Here is a tiny trained network, its code and every weight. The questions are about switching its units off for an input and a class, where a switched-off unit gives its printed mean instead of its output.

import numpy as np


def w(rows, s, z=0):
    codes = np.array(rows[::2]) - 128.0
    scale = np.full(codes.shape[1], s)
    scale[-1] = z or s
    return codes * scale


def norm(h):
    return h / np.sqrt((h * h).mean(-1, keepdims=True) + 1e-5)


def f(y):
    return y / 2 * (1 + np.tanh(0.7978845608 * (y + 0.044715 * y**3)))


def log_softmax(a):
    a = a - a.max(-1, keepdims=True)
    return a - np.log(np.exp(a).sum(-1, keepdims=True))


def net(x, mask):
    res = np.array(x, float).reshape(1, 6) / 4 @ E
    u = 0
    for l in range(2):
        y = f(norm(res) @ A[l][:, :-1].T + A[l][:, -1])
        res = res + np.where(mask[u : u + 4], y, B[l][:, -1]) @ B[l][:, :-1]
        u += 4
    return log_softmax(norm(res)[-1] @ U[:, :-1].T + U[:, -1])


A, B = {}, {}
E = w([
[166,61,97,82,195,192,11],'x0',
[155,115,191,38,159,16,148],'x1',
[156,145,186,229,45,141,2],'x2',
[146,108,126,136,122,129,134],'x3',
[119,145,121,124,130,120,122],'x4',
[120,130,135,122,132,129,128],'x5',
],0.0033)
A[0] = w([
[211,126,173,49,185,58,45,2],'L0N1',
[105,213,133,158,61,167,133,116],'L0N2',
[142,143,209,133,81,1,131,82],'L0N3',
[62,127,81,221,96,122,212,44],'L0N4',
],0.0051,0.0027)
B[0] = w([
[58,128,123,155,12,64,174,241],'L0N1',
[163,100,123,95,114,72,81,190],'L0N2',
[204,186,100,167,165,253,107,252],'L0N3',
[89,60,131,75,101,72,115,196],'L0N4',
],0.0055,0.0024)
A[1] = w([
[132,133,130,172,90,136,17,1],'L1N1',
[175,168,61,114,254,168,206,195],'L1N2',
[139,164,166,89,151,147,218,47],'L1N3',
[63,104,73,57,100,111,224,93],'L1N4',
],0.0061,0.0026)
B[1] = w([
[77,86,114,52,175,61,244,200],'L1N1',
[151,207,174,185,13,114,140,236],'L1N2',
[142,23,104,175,39,51,101,165],'L1N3',
[108,76,117,105,254,182,44,254],'L1N4',
],0.0055,0.0048)
U = w([
[84,33,106,97,254,157,117,92],'0',
[112,89,175,143,60,13,203,49],'1',
[194,211,163,148,161,247,144,251],'2',
],0.0075,0.0012)

Each question gives the input, the list of numbers given to net, and the class t.
The units are the neurons (one row each of A and B). Each row of codes is followed by its name. A weight is (code - 128) times the scale printed after its matrix; where a second scale follows, it is the last column's (A, B and U).
mask holds one flag per neuron, layer by layer. A switched-off neuron (its flag False) gives its mean, the last column of its row in B, instead of its output. The means were averaged over made-up inputs and are rounded, as every weight is.
A unit's drop is (log p(t) with every unit on - log p(t) with that unit switched off) / (log p(t) with every unit on - log p(t) with every unit switched off).
The circuit of an input: a set's keep is (log p(t) with only the set's units on - log p(t) with every unit switched off) / (log p(t) with every unit on - log p(t) with every unit switched off). Starting from all 8 units, units are removed one at a time, each time the one whose removal leaves the highest keep (on an exact tie, the one counted first), for as long as the keep stays at least 0.8.
units of the circuit, in order: the units of the circuit, biggest drop first
k most important neurons: the k neurons with the biggest drops, biggest first
top k neurons in layer l: the k neurons of layer l with the biggest drops, biggest first
drop of u: that unit's drop, to one decimal
input [4,1,8,-2,-8,1], class 1: 3 most important neurons => (L1N4; L0N3; L1N1)
input [-2,-7,-3,-4,8,5], class 0: most important neuron => (L0N4)
input [1,-4,-7,8,1,5], class 2: top 2 neurons in layer 1 => (L1N2; L1N1)
input [-3,-8,0,-4,-7,-7], class 0: units of the circuit, in order => (L1N2; L0N4)
input [8,6,8,3,3,0], class 1: units of the circuit, in order => (L0N1; L1N4)
input [0,-6,3,-2,6,-4], class 1: 2 most important neurons => (L1N4; L0N3)
input [8,6,2,7,-6,-6], class 1: 2 most important neurons => (L0N1; L1N4)
input [4,-8,7,0,-1,0], class 0: units of the circuit, in order => (L1N2; L1N1)
input [8,-4,-1,6,-6,6], class 2: 3 most important neurons => (L1N4; L0N4; L0N1)
input [-7,0,-3,-3,3,-8], class 0: units of the circuit, in order => (L0N4; L1N4)
input [8,-2,-7,5,6,-7], class 2: units of the circuit, in order => (L1N2; L0N4)
input [-1,-6,8,2,3,-3], class 1: units of the circuit, in order => (L1N1; L0N3)
input [8,4,1,-5,-4,8], class 1: 3 most important neurons => (L0N1; L1N4; L0N4)
input [8,8,2,-4,2,-1], class 1: units of the circuit, in order => (L0N1)
input [-8,-4,0,-7,8,-1], class 0: top 2 neurons in layer 0 => (L0N4; L0N1)
input [8,7,1,-7,-8,1], class 1: 2 most important neurons => (L0N1; L1N4)
input [-7,-7,-8,-8,8,1], class 0: 2 most important neurons => (L1N4; L0N4)
input [-1,-4,8,7,6,0], class 1: 2 most important neurons => (L1N4; L1N1)
input [4,-6,4,1,1,-6], class 0: 3 most important neurons => (L1N2; L1N1; L0N3)
input [8,8,3,-3,-8,-1], class 1: units of the circuit, in order => (L0N1)
input [6,8,6,-4,8,0], class 1: 2 most important neurons => (L0N1; L1N4)
input [3,-2,5,1,-5,-3], class 0: top 3 neurons in layer 1 => (L1N2; L1N1; L1N3)
input [-6,-2,-6,8,-7,-4], class 0: 2 most important neurons => (L1N4; L0N4)
input [-3,5,4,-2,-6,-4], class 2: drop of L0N3 => 0.7
